Here is a tiny trained network, its code and every weight. The questions are about switching its units off for an input and a target symbol, where a switched-off unit gives its printed mean instead of its output.

import numpy as np


def w(rows, s, z=0):
    codes = np.array(rows[::2]) - 128.0
    scale = np.full(codes.shape[1], s)
    scale[-1] = z or s
    return codes * scale


def f(y):
    return np.maximum(y, 0)


def softmax(a):
    e = np.exp(a - a.max(-1, keepdims=True))
    return e / e.sum(-1, keepdims=True)


def log_softmax(a):
    a = a - a.max(-1, keepdims=True)
    return a - np.log(np.exp(a).sum(-1, keepdims=True))


def net(x, mask):
    ids = ['ΓΘΞΣΦΨαβδεζημπτω'.index(c) for c in x.split()]
    T = len(ids)
    res = E[ids] + P[:T]
    u = 0
    for l in range(2):
        q, k, v = (res @ M[l].T for M in (Q, K, V))
        z = softmax(np.where(np.tri(T) > 0, q @ k.T / 3**0.5, -1e9)) @ v
        res = res + np.where(mask[u], z, O[l][:, -1]) @ O[l][:, :-1]
        u += 1
        y = f(res @ A[l][:, :-1].T + A[l][:, -1])
        res = res + np.where(mask[u : u + 12], y, B[l][:, -1]) @ B[l][:, :-1]
        u += 12
    return log_softmax(res[-1] @ U[:, :-1].T + U[:, -1])


Q, K, V, O, A, B = {}, {}, {}, {}, {}, {}
E = w([
[105,162,95,169,64],'Γ',
[131,111,242,153,155],'Θ',
[147,152,104,61,30],'Ξ',
[153,153,131,109,119],'Σ',
[121,150,110,146,138],'Φ',
[98,188,81,124,32],'Ψ',
[114,163,155,144,111],'α',
[100,95,149,120,169],'β',
[60,72,164,130,92],'δ',
[128,10,97,109,136],'ε',
[121,164,146,179,131],'ζ',
[165,99,123,137,206],'η',
[178,141,27,118,131],'μ',
[117,194,101,81,136],'π',
[167,102,215,60,222],'τ',
[133,163,161,28,133],'ω',
],0.012)
P = w([
[145,125,86,130,137],'0',
[113,175,180,129,102],'1',
[186,99,124,96,57],'2',
[100,124,89,154,180],'3',
[110,181,172,115,110],'4',
[177,83,122,112,38],'5',
[80,140,91,144,197],'6',
[102,187,165,96,123],'7',
[173,61,122,123,19],'8',
[70,164,81,127,217],'9',
[86,205,162,73,132],'10',
[171,36,123,142,4],'11',
[75,158,98,122,198],'12',
[120,155,165,117,116],'13',
],0.011)
Q[0] = w([
[40,177,116,174,254],'L0H0',
[128,179,167,87,53],'L0H0',
[182,110,177,87,102],'L0H0',
],0.01)
K[0] = w([
[144,21,186,215,2],'L0H0',
[110,254,148,118,124],'L0H0',
[132,180,169,43,227],'L0H0',
],0.0093)
V[0] = w([
[138,40,148,185,94],'L0H0',
[1,127,68,77,101],'L0H0',
[183,94,36,234,45],'L0H0',
],0.0062)
O[0] = w([
[115,85,149,183,149,88],'L0H0',
[2,124,76,100,127,163],'L0H0',
[130,91,94,171,104,11],'L0H0',
],0.0093,0.0012)
A[0] = w([
[167,129,138,94,141,216],'L0N0',
[172,110,128,203,66,131],'L0N1',
[104,171,224,79,88,159],'L0N2',
[142,125,94,62,100,170],'L0N3',
[77,197,148,124,155,162],'L0N4',
[112,102,174,60,161,26],'L0N5',
[101,215,122,171,149,137],'L0N6',
[173,122,6,76,67,61],'L0N7',
[154,42,153,81,199,100],'L0N8',
[91,168,151,96,99,4],'L0N9',
[106,173,145,113,254,244],'L0N10',
[186,162,77,58,88,117],'L0N11',
],0.0096,0.0037)
B[0] = w([
[105,144,135,99,146,186],'L0N0',
[215,15,83,206,139,155],'L0N1',
[107,42,127,115,70,254],'L0N2',
[184,111,181,154,143,184],'L0N3',
[153,125,131,183,64,205],'L0N4',
[115,118,1,96,77,155],'L0N5',
[124,191,111,221,83,182],'L0N6',
[58,155,201,133,226,171],'L0N7',
[149,195,47,132,111,167],'L0N8',
[250,123,165,88,88,153],'L0N9',
[136,73,122,216,234,239],'L0N10',
[181,121,158,119,178,184],'L0N11',
],0.0078,0.0066)
Q[1] = w([
[127,82,153,253,165],'L1H0',
[122,21,89,142,207],'L1H0',
[145,9,175,129,104],'L1H0',
],0.0052)
K[1] = w([
[46,46,170,164,108],'L1H0',
[78,3,99,130,171],'L1H0',
[14,139,78,229,185],'L1H0',
],0.0052)
V[1] = w([
[115,54,105,61,192],'L1H0',
[79,108,253,175,77],'L1H0',
[112,182,106,201,196],'L1H0',
],0.006)
O[1] = w([
[122,45,109,74,254,82],'L1H0',
[90,127,235,231,95,253],'L1H0',
[170,203,105,182,153,231],'L1H0',
],0.0063,0.0027)
A[1] = w([
[103,88,83,144,93,119],'L1N0',
[83,204,74,130,64,173],'L1N1',
[147,66,131,84,166,180],'L1N2',
[135,185,87,58,154,207],'L1N3',
[212,132,137,141,137,147],'L1N4',
[138,106,11,150,146,72],'L1N5',
[118,88,56,117,71,180],'L1N6',
[124,152,170,88,104,198],'L1N7',
[124,127,156,153,165,56],'L1N8',
[146,127,99,89,64,203],'L1N9',
[50,159,148,98,126,242],'L1N10',
[147,167,150,56,71,1],'L1N11',
],0.012,0.0064)
B[1] = w([
[140,109,146,217,127,184],'L1N0',
[141,135,2,92,93,207],'L1N1',
[113,49,91,150,109,235],'L1N2',
[80,123,179,24,82,164],'L1N3',
[165,192,83,109,134,253],'L1N4',
[98,154,220,152,19,200],'L1N5',
[211,193,151,161,199,200],'L1N6',
[113,127,198,103,119,230],'L1N7',
[141,107,102,79,208,181],'L1N8',
[135,154,141,22,171,230],'L1N9',
[5,143,110,115,168,204],'L1N10',
[111,34,62,70,120,152],'L1N11',
],0.0097,0.005)
U = w([
[193,167,9,117,130,140],'Γ',
[154,58,231,191,76,143],'Θ',
[71,68,143,60,89,3],'Ξ',
[181,203,224,124,106,103],'Σ',
[69,135,31,131,132,183],'Φ',
[78,127,71,82,82,73],'Ψ',
[88,156,160,129,27,138],'α',
[20,61,107,163,174,101],'β',
[31,154,207,88,144,221],'δ',
[95,115,88,95,144,175],'ε',
[129,123,84,194,65,102],'ζ',
[196,125,97,164,254,149],'η',
[123,222,140,85,200,116],'μ',
[212,210,164,150,109,87],'π',
[157,15,56,131,89,169],'τ',
[191,127,90,52,156,111],'ω',
],0.0091,0.0041)

Each question gives the input, a string of symbols that net reads in full, and the target symbol t.
The units are the heads (3 rows each of Q, K, V and O) and the neurons (one row each of A and B). Each row of codes is followed by its name. A weight is (code - 128) times the scale printed after its matrix; where a second scale follows, it is the last column's (O, A, B and U).
mask holds one flag per unit, layer by layer, with each layer's heads first. A switched-off unit (its flag False) gives its mean, the last column of its rows in O or B, instead of its output. The means were averaged over made-up inputs and are rounded, as every weight is.
A unit's drop is (log p(t) with every unit on - log p(t) with that unit switched off) / (log p(t) with every unit on - log p(t) with every unit switched off).
The circuit of an input: a set's keep is (log p(t) with only the set's units on - log p(t) with every unit switched off) / (log p(t) with every unit on - log p(t) with every unit switched off). Starting from the 12 units with the biggest drops (on a tie, the unit counted first), units are removed one at a time, each time the one whose removal leaves the highest keep (on an exact tie, the one counted first), for as long as the keep stays at least 0.8.
circuit, biggest first: the units of the circuit, biggest drop first
unit that matters most: the unit with the biggest drop
top k neurons: the k neurons with the biggest drops, biggest first
k most important neurons of layer l: the k neurons of layer l with the biggest drops, biggest first
input α ζ Ψ Σ ω Θ π Θ δ β η α ζ Γ, target Γ: circuit, biggest first : [L1N1 L0N10]
input δ ε Θ Ψ τ δ ω Σ Ψ α π Σ, target δ: circuit, biggest first : [L0H0 L0N7 L1N10]
input Φ δ μ Γ τ α α δ π Θ μ ω, target Ξ: top 3 neurons : [L0N10 L0N7 L1N11]
input δ α τ α Θ δ α Ψ, target Ψ: circuit, biggest first : [L1N1 L0N10 L1H0 L1N10]
input β α Θ α ζ, target ζ: unit that matters most : L0N6
input δ Θ δ, target Θ: circuit, biggest first : [L1H0 L1N1 L1N0]
input α μ η Ξ η α Ψ Θ Θ δ τ δ ζ, target β: top 2 neurons : [L0N2 L1N8]
input π Θ α ω τ, target τ: top 3 neurons : [L0N10 L0N2 L0N5]
input β Ξ Θ δ Ψ Θ Θ, target η: circuit, biggest first : [L0N10 L1N8]
input Θ α Ψ ζ Ξ η, target Γ: circuit, biggest first : [L1N4 L0N8]
input Σ Γ β β ε Γ δ β Θ α η ω ε, target Θ: top 2 neurons : [L1N5 L0N8]
input Γ η ε α α α Θ α α α α Θ ω, target η: top 2 neurons : [L0N10 L0N2]
input Θ Θ δ π, target β: 2 most important neurons of layer 0 : [L0N2 L0N10]
input ζ ε ε α Ξ ζ Θ, target η: circuit, biggest first : [L1N8 L0N10]
input α δ α α Γ Ψ Θ ζ α η Σ ε Γ, target ζ: top 2 neurons : [L1N1 L0N10]
input β Ψ τ μ α δ δ Θ τ ω α α, target Ξ: top 2 neurons : [L1N11 L0N10]
input δ α Θ δ β π Ψ μ, target μ: top 2 neurons : [L0N2 L0N7]
input Σ Γ ω α Φ Θ Σ, target η: circuit, biggest first : [L0N2 L0N10]
input Θ α α Θ ε δ Θ τ, target τ: top 4 neurons : [L0N10 L0N5 L0N2 L1N2]
input ζ ε μ, target η: circuit, biggest first : [L0N7 L0N1 L0N11]
input α Θ α α δ τ, target ω: top 4 neurons : [L0N8 L0N5 L1N9 L0N7]
input Θ δ α Θ ω, target ω: 3 most important neurons of layer 0 : [L0N9 L0N5 L0N7]
input α δ ω α Θ ε τ ε α τ δ Θ, target ω: top neuron : [L0N10]
input Ψ α ζ α α, target α: unit that matters most : L1H0
input α α τ ζ Ψ Γ δ α δ Ξ Θ, target Θ: 2 most important neurons of layer 0 : [L0N10 L0N2]
input α δ Σ μ π α α, target β: 2 most important neurons of layer 1 : [L1N4 L1N6]
input Σ δ Ξ, target Θ: unit that matters most : L0N7
